Below is a small trained network, with its code and all its weights. Each question gives an input and a class and asks what happens when units are switched off, that is, made to give their printed mean instead of their output.

import numpy as np


def w(rows, s, z=0):
    codes = np.array(rows[::2]) - 128.0
    scale = np.full(codes.shape[1], s)
    scale[-1] = z or s
    return codes * scale


def f(y):
    return y / 2 * (1 + np.tanh(0.7978845608 * (y + 0.044715 * y**3)))


def log_softmax(a):
    a = a - a.max(-1, keepdims=True)
    return a - np.log(np.exp(a).sum(-1, keepdims=True))


def net(x, mask):
    res = np.array(x, float).reshape(1, 2) / 4 @ E
    y = f(res @ A[0][:, :-1].T + A[0][:, -1])
    res = res + np.where(mask, y, B[0][:, -1]) @ B[0][:, :-1]
    return log_softmax(res[-1] @ U[:, :-1].T + U[:, -1])


A, B = {}, {}
E = w([
[66,108,149,8],'x0',
[171,165,208,107],'x1',
],0.012)
A[0] = w([
[164,184,195,109,166],'n0',
[73,98,111,79,101],'n1',
[91,128,113,87,143],'n2',
[55,87,2,142,98],'n3',
[127,176,78,172,24],'n4',
[82,114,148,50,249],'n5',
[140,151,131,197,80],'n6',
],0.016,0.0015)
B[0] = w([
[245,177,132,85,197],'n0',
[124,115,170,186,207],'n1',
[154,149,158,165,183],'n2',
[211,231,170,72,230],'n3',
[128,135,202,163,170],'n4',
[114,177,168,221,245],'n5',
[157,137,192,212,186],'n6',
],0.012,0.013)
U = w([
[187,205,172,61,85],'0',
[108,123,206,215,138],'1',
[133,189,127,150,252],'2',
[41,62,71,158,3],'3',
[72,33,40,32,3],'4',
[59,7,80,86,3],'5',
[87,9,15,75,3],'6',
[78,68,103,114,3],'7',
],0.011,0.0051)

Each question gives the input, the list of numbers given to net, and the class t.
The units are the neurons (one row each of A and B). Each row of codes is followed by its name. A weight is (code - 128) times the scale printed after its matrix; where a second scale follows, it is the last column's (A, B and U).
mask holds one flag per neuron, in row order. A switched-off neuron (its flag False) gives its mean, the last column of its row in B, instead of its output. The means were averaged over made-up inputs and are rounded, as every weight is.
A unit's drop is (log p(t) with every unit on - log p(t) with that unit switched off) / (log p(t) with every unit on - log p(t) with every unit switched off).
k most important neurons: the k neurons with the biggest drops, biggest first
drop of u: that unit's drop, to one decimal
input [-6,-7], class 0: 3 most important neurons	[n3, n5, n1]
input [2,2], class 2: 4 most important neurons	[n3, n6, n4, n1]
input [2,-4], class 0: 3 most important neurons	[n3, n6, n5]
input [3,-7], class 0: most important neuron	[n3]
input [4,-6], class 0: 2 most important neurons	[n3, n6]
input [7,6], class 1: 2 most important neurons	[n5, n3]
input [7,5], class 1: 2 most important neurons	[n5, n3]
input [7,-4], class 1: 3 most important neurons	[n5, n1, n0]
input [0,-6], class 0: drop of n1	0.0
input [8,-6], class 1: drop of n1	2.3
input [4,1], class 1: drop of n3	0.3
input [-4,-7], class 0: drop of n3	1.1
